Below are the code and all the weights of a small trained network. Each question names an input and a target symbol and asks about switching units off, where a switched-off unit gives its printed mean instead of its output.

import numpy as np


def w(rows, s, z=0):
    codes = np.array(rows[::2]) - 128.0
    scale = np.full(codes.shape[1], s)
    scale[-1] = z or s
    return codes * scale


def norm(h):
    return h / np.sqrt((h * h).mean(-1, keepdims=True) + 1e-5)


def f(y):
    return y / 2 * (1 + np.tanh(0.7978845608 * (y + 0.044715 * y**3)))


def softmax(a):
    e = np.exp(a - a.max(-1, keepdims=True))
    return e / e.sum(-1, keepdims=True)


def log_softmax(a):
    a = a - a.max(-1, keepdims=True)
    return a - np.log(np.exp(a).sum(-1, keepdims=True))


def net(x, mask):
    ids = ['ΛΞΦΩαβεηθμσψ'.index(c) for c in x.split()]
    T = len(ids)
    res = E[ids] + P[:T]
    u = 0
    for l in range(2):
        q, k, v = (norm(res) @ M[l].T for M in (Q, K, V))
        z = softmax(np.where(np.tri(T) > 0, q @ k.T / 3**0.5, -1e9)) @ v
        res = res + np.where(mask[u], z, O[l][:, -1]) @ O[l][:, :-1]
        u += 1
        y = f(norm(res) @ A[l][:, :-1].T + A[l][:, -1])
        res = res + np.where(mask[u : u + 16], y, B[l][:, -1]) @ B[l][:, :-1]
        u += 16
    return log_softmax(norm(res)[-1] @ U[:, :-1].T + U[:, -1])


Q, K, V, O, A, B = {}, {}, {}, {}, {}, {}
E = w([
[141,107,116],'Λ',
[124,115,128],'Ξ',
[109,107,124],'Φ',
[158,146,94],'Ω',
[159,31,164],'α',
[108,107,123],'β',
[7,153,65],'ε',
[133,133,161],'η',
[122,103,126],'θ',
[105,149,106],'μ',
[110,106,124],'σ',
[86,112,170],'ψ',
],0.016)
P = w([
[41,45,5],'0',
[145,51,38],'1',
[158,70,56],'2',
[141,89,81],'3',
[138,101,110],'4',
[156,120,129],'5',
[164,132,151],'6',
[153,154,164],'7',
[159,149,177],'8',
[152,164,175],'9',
[177,134,189],'10',
],0.0021)
Q[0] = w([
[73,1,182],'L0H1',
[70,100,103],'L0H1',
[91,150,80],'L0H1',
],0.008)
K[0] = w([
[215,254,194],'L0H1',
[108,174,144],'L0H1',
[63,113,114],'L0H1',
],0.0072)
V[0] = w([
[229,193,153],'L0H1',
[72,223,183],'L0H1',
[248,3,162],'L0H1',
],0.0039)
O[0] = w([
[184,45,2,49],'L0H1',
[133,229,29,53],'L0H1',
[232,87,235,247],'L0H1',
],0.0029,0.0014)
A[0] = w([
[141,118,124,103],'L0N1',
[143,137,111,3],'L0N2',
[138,122,122,131],'L0N3',
[108,138,130,111],'L0N4',
[110,126,2,119],'L0N5',
[166,99,105,90],'L0N6',
[93,144,111,62],'L0N7',
[123,203,138,151],'L0N8',
[159,102,55,95],'L0N9',
[248,163,91,84],'L0N10',
[41,175,72,36],'L0N11',
[164,139,95,75],'L0N12',
[171,150,109,112],'L0N13',
[173,239,38,114],'L0N14',
[128,131,125,144],'L0N15',
[135,128,121,147],'L0N16',
],0.0085,0.0028)
B[0] = w([
[139,130,147,118],'L0N1',
[116,62,238,40],'L0N2',
[136,132,141,135],'L0N3',
[108,124,106,111],'L0N4',
[70,176,11,252],'L0N5',
[156,153,177,145],'L0N6',
[83,102,110,89],'L0N7',
[144,111,50,163],'L0N8',
[136,188,128,153],'L0N9',
[69,131,25,227],'L0N10',
[81,34,175,219],'L0N11',
[87,104,153,88],'L0N12',
[111,118,120,117],'L0N13',
[253,89,151,252],'L0N14',
[127,129,127,137],'L0N15',
[132,129,133,141],'L0N16',
],0.013,0.0015)
Q[1] = w([
[106,32,183],'L1H1',
[32,254,226],'L1H1',
[171,155,66],'L1H1',
],0.006)
K[1] = w([
[5,237,161],'L1H1',
[52,2,157],'L1H1',
[209,99,99],'L1H1',
],0.0054)
V[1] = w([
[119,117,88],'L1H1',
[62,177,149],'L1H1',
[60,241,254],'L1H1',
],0.0051)
O[1] = w([
[171,112,164,141],'L1H1',
[118,156,231,64],'L1H1',
[2,189,164,11],'L1H1',
],0.0049,0.0012)
A[1] = w([
[115,146,114,131],'L1N1',
[233,150,75,2],'L1N2',
[141,213,70,96],'L1N3',
[124,116,132,109],'L1N4',
[166,55,84,142],'L1N5',
[148,142,138,116],'L1N6',
[178,115,80,78],'L1N7',
[141,135,128,85],'L1N8',
[160,157,137,97],'L1N9',
[141,113,120,81],'L1N10',
[250,132,130,129],'L1N11',
[214,130,133,104],'L1N12',
[138,126,134,101],'L1N13',
[144,154,131,95],'L1N14',
[172,104,140,124],'L1N15',
[123,151,80,139],'L1N16',
],0.012,0.0052)
B[1] = w([
[128,155,146,132],'L1N1',
[120,251,60,184],'L1N2',
[56,235,154,182],'L1N3',
[120,116,133,121],'L1N4',
[180,18,9,184],'L1N5',
[107,136,119,137],'L1N6',
[170,156,122,154],'L1N7',
[104,109,93,120],'L1N8',
[86,149,139,145],'L1N9',
[112,96,77,119],'L1N10',
[165,217,233,255],'L1N11',
[144,174,193,196],'L1N12',
[118,124,115,123],'L1N13',
[92,113,88,130],'L1N14',
[135,161,91,156],'L1N15',
[157,183,133,158],'L1N16',
],0.017,0.0072)
U = w([
[248,91,182,152],'Λ',
[69,85,228,115],'Ξ',
[122,107,157,128],'Φ',
[165,162,148,70],'Ω',
[156,144,172,55],'α',
[126,111,150,107],'β',
[139,147,152,78],'ε',
[34,215,125,72],'η',
[166,93,78,255],'θ',
[208,206,20,107],'μ',
[124,107,148,102],'σ',
[35,123,86,226],'ψ',
],0.015,0.0064)

Each question gives the input, a string of symbols that net reads in full, and the target symbol t.
The units are the heads (3 rows each of Q, K, V and O) and the neurons (one row each of A and B). Each row of codes is followed by its name. A weight is (code - 128) times the scale printed after its matrix; where a second scale follows, it is the last column's (O, A, B and U).
mask holds one flag per unit, layer by layer, with each layer's heads first. A switched-off unit (its flag False) gives its mean, the last column of its rows in O or B, instead of its output. The means were averaged over made-up inputs and are rounded, as every weight is.
A unit's drop is (log p(t) with every unit on - log p(t) with that unit switched off) / (log p(t) with every unit on - log p(t) with every unit switched off).
The circuit of an input: a set's keep is (log p(t) with only the set's units on - log p(t) with every unit switched off) / (log p(t) with every unit on - log p(t) with every unit switched off). Starting from the 12 units with the biggest drops (on a tie, the unit counted first), units are removed one at a time, each time the one whose removal leaves the highest keep (on an exact tie, the one counted first), for as long as the keep stays at least 0.8.
units of the circuit, in order: the units of the circuit, biggest drop first
unit that matters most: the unit with the biggest drop
top k neurons: the k neurons with the biggest drops, biggest first
k most important neurons of layer l: the k neurons of layer l with the biggest drops, biggest first
input ψ σ β, target Ξ: unit that matters most => L0N14
input α Ω Φ β θ θ ε α Φ, target Λ: units of the circuit, in order => [L0N5 L1N2]
input η θ ε ε β, target ψ: top 3 neurons => [L1N11 L0N14 L1N12]
input Ξ α Φ, target Λ: units of the circuit, in order => [L1N3 L1N2]
input σ Λ η Φ β, target η: top 4 neurons => [L0N11 L0N14 L0N8 L0N6]
input β Ω α α Ω α σ, target Λ: units of the circuit, in order => [L0N5 L1N3]
input η η θ Ξ η, target Ξ: 4 most important neurons of layer 0 => [L0N14 L0N5 L0N10 L0N9]
input η α η ε ε β ε ψ Ξ σ, target Ξ: top 3 neurons => [L0N8 L0N10 L1N2]
input Ω Λ η β η σ, target η: top 4 neurons => [L0N14 L0N9 L0N8 L0N5]
input Ξ Ξ ε η ψ Ω β η Λ η σ, target η: 3 most important neurons of layer 0 => [L0N14 L0N8 L0N5]
input β θ η θ, target η: 2 most important neurons of layer 0 => [L0N11 L0N14]
input μ Λ Ω Φ α ε ε β α β, target θ: units of the circuit, in order => [L1N11 L1N2 L1N3]
input α μ ψ β η Ξ, target η: top 4 neurons => [L0N14 L0N11 L1N3 L0N9]
input η η θ, target η: top 2 neurons => [L0N14 L0N11]
input α Λ ε θ μ α α α σ, target Λ: units of the circuit, in order => [L0N5 L1N2]
input η Ξ Φ, target η: top 3 neurons => [L0N14 L0N11 L1N11]
input η Ω η η ε, target ψ: top 3 neurons => [L0N11 L1N11 L0N5]
input Ξ α ε η Λ, target η: units of the circuit, in order => [L0N14 L0N9 L1N3]
input Φ α μ Φ, target θ: unit that matters most => L0H1
input ε θ Ξ ψ, target Ξ: top 3 neurons => [L1N5 L1N2 L1N11]
input α Ω ψ θ ψ β, target Ξ: 2 most important neurons of layer 0 => [L0N5 L0N8]
input σ μ β, target θ: unit that matters most => L1N11
input ψ η η η, target η: top 3 neurons => [L0N11 L0N14 L0N8]
input η Φ μ ψ ψ η η Ξ, target η: 2 most important neurons of layer 0 => [L0N14 L0N10]
input η η η β α η η α Ω ψ, target Ξ: top 2 neurons => [L0N14 L1N5]
input ψ β θ Ω σ η Φ, target η: 3 most important neurons of layer 0 => [L0N14 L0N8 L0N10]
input Λ σ ψ Φ Ξ η, target Ξ: top neuron => [L1N2]
input η α Ξ θ Ξ α ψ σ, target Ξ: top 2 neurons => [L0N5 L1N2]
